In the rows, zero is written as 128.
Facts:
{j110,j125,j155,j209,j252,j265,j351,j382,j383,j405,j464,j495,j581,j652,j653,j742,j805,j82,j867,j909,j924,j931,j982} γ 126
{j12,j193,j197,j229,j230,j266,j28,j40,j575,j668,j762,j855,j975} γ 873
{j129,j131,j146,j182,j210,j222,j223,j246,j253,j275,j30,j301,j317,j365,j400,j443,j468,j483,j504,j570,j573,j589,j597,j636,j644,j661,j698,j710,j720,j729,j755,j761,j774,j789,j820,j838,j844,j880,j91,j922,j932,j933,j939,j961,j967,j976} γ 139
{j136,j195,j215,j298,j307,j341,j349,j391,j623,j663,j675,j860,j913,j948,j963,j97} γ 233
{j142,j147,j281,j347,j392,j434,j473,j547,j565,j582,j692,j719,j745,j769,j827,j864} γ 534
{j205,j247,j284,j309,j348,j359,j402,j42,j453,j484,j523,j649,j818,j841,j856,j937,j983} γ 254
{j3,j300,j329,j373,j378,j439,j612,j713,j722,j736,j741,j749,j773,j79,j822} γ 256
{j110,j215,j252,j300,j317,j378,j405,j453,j468,j495,j570,j649,j668,j827,j864,j924,j933,j961,j963} ξ stilon
{j125,j129,j131,j136,j142,j193,j197,j205,j265,j275,j28,j284,j298,j3,j30,j301,j307,j329,j349,j359,j383,j434,j439,j443,j504,j523,j547,j573,j575,j597,j623,j636,j661,j710,j713,j719,j722,j736,j745,j749,j755,j769,j773,j805,j82,j822,j838,j841,j856,j867,j931,j932,j937,j948,j976,j982,j983} ξ brifus
{j147,j155,j182,j209,j210,j222,j223,j229,j230,j246,j247,j253,j266,j281,j341,j347,j348,j351,j373,j382,j392,j40,j42,j473,j483,j565,j582,j612,j644,j652,j653,j663,j675,j692,j698,j720,j729,j741,j742,j761,j762,j789,j79,j818,j820,j844,j855,j860,j880,j91,j939,j967,j97} ξ brimas
j197 Δ: j155,j223,j741,j91
j229 Δ: j223,j182
j247 Δ: j844,j967,j193,j246,j975,j281
j266 Δ: j146,j147,j582,j378,j589,j504,j3
j317 Δ: j147,j855,j246,j484,j3,j230
j341 Δ: j42,j722,j668,j818,j391,j636,j589
j359 Δ: j147,j284,j373,j209,j789,j222,j668
j383 Δ: j329,j246,j110
j392 Δ: j307,j961,j246,j182
j570 Δ: j378,j300
j575 Δ: j298,j755,j582,j789,j860
j597 Δ: j762,j79,j742,j205,j713,j252,j860,j937,j820,j547
j649 Δ: j623,j495,j329,j473,j719,j975
j710 Δ: j275,j131,j741,j668,j40,j698
j720 Δ: j495,j3
j736 Δ: j205,j932,j573,j439
j745 Δ: j298,j855,j209,j40
j769 Δ: j844,j976,j349,j79
j82 Δ: j820
j880 Δ: j284,j205,j142,j365
j922 Δ: j147,j373,j855,j468
j924 Δ: j42,j976,j129
j982 Δ: j762,j307,j939,j79,j215,j195
j983 Δ: j762,j146,j209,j789,j252,j933
Ψ j975 <- j110,j266,j301,j392,j649,j653,j741,j948
Ψ j581 <- j125,j142,j205,j265,j349,j351,j439,j749,j805,j822,j841,j976
Ψ j909 <- j129,j193,j28,j284,j3,j307,j348,j597,j719,j838,j931
Ψ j195 <- j131,j147,j298,j359,j402,j464,j745,j755,j82,j856,j924,j975,j983
Ψ j913 <- j136,j547,j661,j761,j864
Ψ j12 <- j146,j573,j636,j722,j736,j773
Ψ j400 <- j155,j197,j229,j230,j378,j391,j434,j523,j827,j867
Ψ j309 <- j182,j210,j247,j329,j623,j818,j932,j97
Ψ j391 <- j209,j281,j341,j91
Ψ j589 <- j215,j612,j729
Ψ j484 <- j222,j223,j309,j443,j483,j582,j652,j692,j820,j880,j909
Ψ j365 <- j246,j347,j373,j382,j42,j504,j570,j742,j79,j860,j937,j939
Ψ j922 <- j252,j365,j453,j468,j581,j589,j668,j774,j933,j963
Ψ j464 <- j253,j300,j495,j565,j710,j961
Ψ j146 <- j275,j30,j383,j40,j405,j473,j575,j663,j675,j698,j713,j762,j769,j789,j855,j967,j982
Ψ j402 <- j317
Ψ j774 <- j644,j720,j844

Known rows:
j197: [109 139 149 100 112 103 111 124 118 158 142 118 148 152 162 123 143 130
 149 163 120 133 130 117 144 117  94  97 133 124 124 115 131 119 134]
j745: [169 122 136  98 119 119 102 105 119 156 120 117 166 152 156 127 163 137
 134 224 117 128 143 123 113 102  74  96 157 151 111 103 135 121 150]
j443: [126 142 126 105 122 109 120 109 118 157 137 112 149 144 149 121 149 127
 144 126 109 133 135 108 128 131 145  97 129 146 125 109 128 132 137]
j473: [128 145 117 119 114 112 120 112 114 160 119 108 136 141 156 126 152 136
 155 155 106 129 135 104 137 137 151 102 136 137 128 136 134 129 149]
j653: [137 136 119 120 113 120 124 113 110 151 117 115 134 141 152 129 154 130
 148 154 110 128 123  99 131 136 170 105 139 133 130 127 131 121 135]
j931: [132 134 121 110 122 116 119 111 112 152 130 111 148 146 147 125 155 128
 140 129 111 136 127 108 126 127 159  95 133 137 138 110 125 123 131]
j365: [127 145 116 114 134  84 114  97 125 149 149 139 103 137 147 122 170 131
 136 103 110 141 106  99 144 115 125 109 135 111 103 134 142 115 145]
j948: [130 135 121 112 123 115 118 111 116 152 135 109 149 146 145 127 156 131
 140 131 110 131 124 111 129 131 149  95 133 133 133 114 128 127 131]
j79: [113 141 139 117 129 105 120 119 114 134 136 134 122 140 144 125 172 125
 140 135 123 130 109 103 156 136 152 114 134  99 112 151 143 106 105]
j932: [124 146 129 105 121 109 119 111 117 156 142 111 152 142 148 123 150 124
 142 129 110 135 133 110 128 132 145  96 132 143 124 110 129 130 135]
j822: [130 132 119 118 123 112 122 105 124 136 139 118 149 161 159 127 134 128
 129  92 118 112  95  99 136 127 131 107 141 106 116 104 127 126 117]
j933: [131 154 125 120 127  94 117 103 119 142 136 128 136 157 150 123 155 136
 134  96 115 120 122 105 134 129 128 122 147 128 107 127 140 125 122]
j805: [142 135 113 121 125 107 116 107 124 138 125 115 151 163 162 126 137 131
 130  89 116 116  99  99 141 124 139 107 145 102 120 110 128 125 118]
j453: [131 142 126 117 121 106 120 108 113 139 141 132 127 152 149 123 155 138
 130  77 114 113 110  97 136 124 144 121 146 128 117 119 135 118 101]
j3: [133 109 129 106 115 133 123 105 117 153 138 122 127 145 152 116 142 136
 143 159 110 120 127 107 120 117 134  96 131 152 136  88 118 128 139]
j252: [134 152 126 124 124  96 116 107 111 138 130 127 143 158 148 130 164 134
 126 103 119 126 114 105 135 123 140 119 153 109 118 132 140 112 114]
j762: [120 156 132 113 112 107 121 115 113 155 128 110 154 138 148 135 159 123
 149 171 115 136 133 107 132 144 136 103 143 134 112 137 142 122 139]
j856: [131 131 129 103 118 122 122 113 113 149 143 116 148 140 146 123 152 128
 136 107 111 127 123 102 127 129 158  97 133 143 128 105 127 123 109]
j818: [132 133 126 108 109 127 128 115 109 151 131 117 136 131 147 128 155 129
 145 143 109 126 124  94 126 136 164 105 138 149 123 121 133 119 125]

Rows:
No name comes twice in this set of rows, the named rows included.
[138 132 119 124 134 110 116 110 116 137 114 132 109 143 147 118 173 135
 141 137 114 122 111 100 151 131 167 114 134 113 118 149 138 115 119] : j382
[116 138 128 110 115 111 118 119 113 158 139 108 144 145 151 127 151 131
 145 130 112 136 127 112 139 129 144  92 129 125 140 118 127 122 130] : j307
[ 95 141 153 107 100 104 116 133 113 162 135 122 127 145 172 126 136 136
 163 181 120 130 132 109 157 123  97 103 132 118 124 131 133 117 144] : j229
[135 144 131 108 119 109 117 117 121 135 140 116 169 157 157 134 144 122
 123  82 122 118  99  98 143 125 122 106 148 104 107 114 135 117  97] : j205
[125 146 115 114 116  93 121  97 121 162 153 125 123 135 151 132 151 129
 141 113 105 144 116  96 127 118 125 102 137 129 112 115 134 121 162] : j400
[104 113 149  98 100 116 111 130 111 165 138 123 115 151 174 115 127 144
 157 166 116 131 130 111 155  99 108  95 123 128 154 101 114 114 136] : j383
[118 156 138 111 109 107 122 119 110 155 129 112 155 135 150 133 157 121
 150 161 115 138 135 103 134 143 141 103 142 135 115 137 140 119 134] : j820
[170 105 128 107 119 107 105  84 131 151 138 148 109 148 167 123 149 146
 128 192 113 122 112 103 119  78  41 111 159 133  86  99 136 116 173] : j922
[135 148 122 122 128 101 117  99 119 143 134 131 127 158 154 120 152 141
 135 104 114 114 121 105 131 125 127 121 146 133 109 121 137 129 126] : j468
[134 134 123 111 145 103 112 102 125 138 134 131 118 149 147 108 162 133
 139 118 113 123 119 110 145 128 139 107 129 127 111 128 134 130 118] : j504
[177 103 149  87 114 139 108 105 116 145 133 126 165 144 150 129 164 131
 122 219 121 120 136 114 101  98  78  97 161 163 104  89 133 111 122] : j359
[127 145 123 120 114 109 123 109 103 155 132 117 140 148 146 128 158 137
 140 120 110 131 136 105 119 127 160 109 144 143 138 114 130 119 129] : j405

Now the same nodes, written a new way:
Known rows:
j266: [117 134 166 122 115 110 103 185 149 124 120 109 120 143 130 159 140  89
 149 151 160 166 129  96 139 153 102 143 115 133 163  98 107 107 111 128
  53  92 121  70 145 114 170 186 162 120 147 106 104 133 121 123]
j827: [129 130 126 129 144 139 120 139 111 125 137 138 127 126 125 115 118 128
 129 129 124  83 108 141 123 127 138 123 138 130 124 134 124 139 132 138
 120 139 134 138 125 123 119 144 117 124 140 129 143 118 128 131]
j464: [132 105 128 134 102 128 161 105 140 120 141 127 127 120 115 176 122 151
 124 155 108 114 133 126 122 132 144 106 128 112 161 126 103 149 136 116
 180 157 121 127 138 127 129 134 119 137 119 116 142 133 117 150]
j307: [150 139 107 131 118 114 119 100 108 117 141 119 134 126 131 118 130 130
 120 124 131 154 135 137 122 110 126 110 130 128 103 123 124 123 126 140
 129 128 137 133 123 134 116 122 124 116 110 130 113 141 138 130]
j841: [132 129 133 135 142 132 115 111 130 132 122 117 140 127 142 111 131 137
 124 113 122 123 136 137 125 120 131 141 131 127 123 126 135 134 134 128
 134 132 122 129 130 133 125 132 123 129 123 137 127 141 134 117]
j719: [144 132 118 141 143 125 114 104 113 136 152 124 133 127 130 121 107 123
 124 123 123 113 118 140 122 128 137 132 125 127 105 118 125 132 130 145
 130 130 136 136 134 125 127 137 122 122 114 132 126 108 135 138]
j575: [153 116 167 136 148 112 121 164 137 128  77 123 121 153 125 139 155 110
 148 132 166 152 165  76 145 146  94 123 100 117 128 115 130 116 108 136
  84  68 106 128 143 130 159 108 136 125 148 121 122 127 129 125]
j147: [100 135 144 133 130 144 124 154 145 128 156 118 128 143 132 139 106  99
 135 134 113 107  95 134 125 121 133 153 135 133 155  89 125 125 121 129
 106 140 131 106 156 111 147 189 134 148 133 122 137 103 124 137]
j749: [139 128 134 136 131 136 122 105 128 138 127 124 143 130 142 122 125 140
 121 117 121 115 135 136 125 114 132 144 131 124 127 133 144 133 126 132
 111 127 122 126 114 131 124 117 125 135 119 145 125 130 135 125]
j82: [138 100 135 135 158  95 119 122 106 152  79 152 115 121 123 138 138 122
 141 140 187 148 175  93 146 189 116 106 101 127  73 145 142 120 126 158
 105  85 122 142 126 134 136  69 139 100 119 119 114 111 127 132]
j661: [141 134 122 138 136 129 123 113 126 132 134 119 134 130 132 113 122 133
 124 118 122 130 127 134 126 122 130 129 131 123 116 121 131 132 128 134
 128 130 130 134 135 132 125 131 121 133 120 133 128 132 133 127]
j774: [128 110 147 129 101 133 152 106 155 131 119 129 138 116 128 162 134 162
 122 139  99 105 137 129 124 136 144 137 127 113 183 132 106 153 144  98
 188 147 114 125 124 134 126 133 123 135 135 122 134 155 119 127]
j40: [113 140 125 115 112 142 151 155 145 102 132 120 123 143 124 115 146 119
 128 121 119 152 118 121 127  76 114 124 135 135 145 121 134 114 118 108
 130 132 128 132 131 129 131 137 124 149 140 134 139 136 129 124]
j931: [137 125 117 142 132 127 125 105 110 128 142 124 131 131 133 125 115 124
 124 130 133 130 134 136 125 123 136 109 134 124  96 111 136 132 127 151
 116 145 131 134 146 127 126 125 123 135 102 131 132 125 132 139]
j193: [152 140 113 130 113 117 118 112 115 113 151 114 139 133 133 125 131 128
 121 124 126 150 132 136 120 104 122 115 133 125 110 116 119 123 123 136
 126 130 133 127 127 130 121 135 123 119 111 129 115 144 140 128]
j948: [150 135 122 136 119 128 125 113 123 116 138 115 136 135 134 122 134 130
 123 120 122 144 134 133 123 103 124 116 133 124 119 115 127 128 123 133
 128 130 129 138 132 131 122 129 122 132 116 135 125 142 135 129]
j405: [134 124 117 130 143 145 145 147 111 115 129 126 114 133 123 108 127 135
 129 128 130 112 113 133 124 109 133  98 137 130 128 146 140 129 128 128
 104 156 126 132 130 127 130 149 115 143 138 135 151 135 121 137]
j348: [110 142 117 119 117 131 128 134 129 119 148 133 128 130 126 126 123 114
 127 127 121 126 110 139 126 116 129 132 139 138 122 113 122 123 127 129
 151 132 142 140 138 124 116 128 127 130 122 121 130 116 130 126]
j675: [109 137 112 114 120 140 154 150 137 110 136 124 120 139 122 112 142 127
 123 120 119 153 111 128 126  88 120 119 133 136 135 133 137 112 123 101
 140 135 130 134 126 129 128 138 124 143 136 135 138 136 129 129]

Rows:
No name comes twice in this set of rows, the named rows included.
[140 115 142 137 122 149 183 136 156 131 133 122 116 138 103 151 135 155
 129 132  90 117 116 107 128 111 130 119 113 108 196 135 104 139 130  86
 187 135 114 146 131 135 148 143 112 156 160 129 153 147 117 148] : j146
[139 128 124 131 122 127 124 105 127 121 116 119 141 127 142 113 142 138
 120 115 128 142 155 134 124 111 127 128 132 127 117 128 140 131 131 124
 128 134 118 126 120 135 119 112 123 125 117 140 122 152 135 116] : j349
[113 144 120 118 103 131 133 144 139 103 148 116 130 135 132 123 136 120
 124 127 119 154 115 136 123  89 121 128 141 138 141 115 127 115 123 115
 129 139 131 114 128 123 123 150 131 135 130 129 127 139 130 121] : j230
[118 135 117 118 116 135 139 131 134 129 139 141 130 130 124 135 123 126
 123 128 120 129 118 133 127 107 126 134 137 132 129 129 136 120 122 128
 133 124 141 137 117 123 116 114 129 133 122 135 132 103 130 132] : j741
[134 124 135 133 140 129 121 110 128 131  97 134 143 125 139 114 137 135
 126 112 131 119 154 128 133 124 129 138 126 125 103 129 143 137 133 130
 148 115 121 152 129 135 114  93 119 128 123 134 130 128 136 113] : j205
[149 117 153 139 154 103  99 140 125 151  94 132 122 131 125 141 129 116
 145 134 166 137 153  96 144 186 113 134 102 120 111 126 123 123 120 152
  94  77 122 122 135 130 150 116 144 107 134 113 107 119 128 126] : j710
[102 134 129 125 130 136 126 141 136 128 145 138 124 130 128 132 111 107
 130 132 122 106 111 136 127 121 133 143 135 136 123 101 130 128 124 133
 137 133 138 137 147 117 123 138 128 138 125 122 139  90 129 135] : j582
[136 121 157 124 150 108  95 165 118 138  86 132 121 122 130 129 137 122
 145 139 166 119 136 110 138 191 119 135 116 130 134 154 121 128 128 143
  69 101 119  99 115 126 147 135 148  99 154 115 113 139 121 112] : j570
[137 124 124 140 152 131 123 110 119 139 131 132 133 129 132 116 117 130
 126 119 124 106 133 135 126 124 132 132 125 125 106 121 136 135 130 138
 138 129 128 151 133 129 123 122 116 129 121 136 135 105 134 138] : j547
[134 126 126 132 139 127 120 106 122 137 113 130 136 120 136 111 132 140
 123 112 129 126 144 133 129 137 133 135 127 127 109 143 143 133 135 130
 135 130 122 141 121 137 118 101 124 124 120 138 124 138 133 118] : j976
[ 92 123 136 125 125 142 145 147 142 119 121 132 127 139 134 134 127 110
 134 137 133 122 127 123 131 114 130 126 140 132 121 101 145 128 119 132
 114 148 123 130 159 118 128 130 129 157 118 124 149 102 121 129] : j209
[ 97 130 131 112 113 133 137 136 144 112 111 133 136 131 139 121 148 124
 125 124 130 142 142 128 130  98 122 136 141 136 127 128 146 125 126 116
 143 133 120 132 128 131 112 107 129 139 124 132 135 131 128 112] : j860

Now the same nodes, written a new way:
Known rows:
j82: [108  70 169 158 166 123 187  99 147 107 162  95 100 121 111 156 170 126
 154 128 160  93 202 110  69 161  94]
j382: [101 117 123 134 136 106 139 109 113 151 155 104 172 124 179 127 121 144
 145 139 127 103  64 159 139 104 167]
j365: [168  77 126 106 101 126 104 133 128 161 184 103 158 133 153 130  92 125
 110 108 130 112 110  89 189 123 157]
j860: [ 99  98 144 134 138 106 126 104 103 164 147 108 176 135 169 128 132 117
 150 128  85 105  73 147 127 109 169]
j348: [106 167 130 147 149  92 104  97 118 100 129  95 129 101 185 125 134 126
 166 155 166 100  62 133 120  76 138]
j661: [101 114 117 107 122 135 111 104 127 123 118 144 128  94 170 134 159 126
 151 131 139 143 137 126 133 138 153]
j761: [105 126 140 116 131 103 108 138 105 130 114 121 165  95 182 139 142 138
 146 124 136 113 109 137 123 102 159]
j284: [104 143 106 126 149 141 105  59 142  84 138 108 102  96 156 133 154 108
 179 150 175 134  92 128 118 107 134]
j197: [ 87  94 150 162 145 107 215 118 147 115 143 119 100 111 128 126 195 145
 148 141 144  93 161  97 104 167  87]
j309: [185 146 129 126 126 118  60 115 144 100 147  93 107 110 163 119 120 115
 132 128 189 113  95  88 160  88 113]
j644: [ 96 111 125 118 126 102 125 131 101 142 139 120 175 104 174 131 130 145
 139 125 124 109  94 133 140 109 172]
j453: [146 121 112 152 148 144 126  93 132 128 166 128 181 128 154 155 107 138
 156 199 121 111  60 151 162 116 147]
j252: [130  95 130 142 141 133 121  88 128 130 162 121 186 122 142 166 100 126
 164 176 110 107  91 147 140 117 153]
j209: [117 127 139 119 150 134 107 109  97 128 138  94 189 114 153 142 136 123
 157 106 148 135  72 152  98  85 138]
j755: [119 120 119  91 126 149  97 114 125 116 129 136 133 103 163 138 151 121
 142 120 150 148 143 112 125 139 146]
j612: [ 97 117 130 124 118 106 130 124 107 147 141 113 183 109 172 133 121 146
 139 134 123 108  90 134 127 102 166]
j668: [134 105 117 136 129 143 127 102 121 130 159 138 208 117 129 150 116 125
 159 167  89 124  74 123 149 117 139]
j125: [ 97 109 106 119 131 140 136  76 137 153 156 126 132 130 167 132 133 126
 144 152 135 138  88 150 151 137 162]
j298: [122 125 136  99 143 159  88 101 121 125 120 127 136 122 153 134 170  98
 148 114 129 159 107 128 117 138 134]

Rows:
No name comes twice in this set of rows, the named rows included.
[177  88 117 119 108 136 101 120 136 167 181  96 152 148 153 123 100 128
 106 117 138 110  82 109 180 110 145] : j581
[134  91 177 194 155 111 181 142 134  97 159 102 150 119 104 190 161 142
 141 170 139  83 164 107  92 146  77] : j924
[ 89  67 135 181 133 131 202 161 120 131 193 111 197 105  83 180 174 158
 146 168 106  94 117  87 137 146 104] : j570
[151 134 142 131 123 126  93 155 124 114 122 151 169  96 168 167 137 145
 122 177 130 118 132 112 148 136 133] : j961
[116 128 115 116 139 148 111  89 134 119 129 126 121 114 178 133 151 126
 148 147 155 143 113 149 126 133 148] : j867
[ 82 125 139 155 152 147 202 175  80 123 164  84 206 105  97 131 213 159
 128  82 167 137  74  73  90 110  56] : j266
[ 95 148 125 106 111 147 104 155  77 139 111 116 215  97 159 134 174 138
 118  93 142 165  76 111 116  98 125] : j147
[ 74  38 183 166 158  85 186  70 151  75 154  85  78  86  84 178 179  98
 203 122 125  76 226  70  48 147 112] : j597
[ 87 133 114 173 122 164 191 229  96 124 159 125 209  84  86 183 245 182
  93 145 174 148  75  66 148 146  41] : j317
[107 137 144 125 104  88 115 140 104 141  99 128 161  97 187 133 150 142
 131 137 120 117 108 121 120 112 150] : j281
[ 84 138 112 150 106  72 164 170 113 169 143 128 152 102 202 120 161 185
 100 161 134  90  73 128 177 123 161] : j246

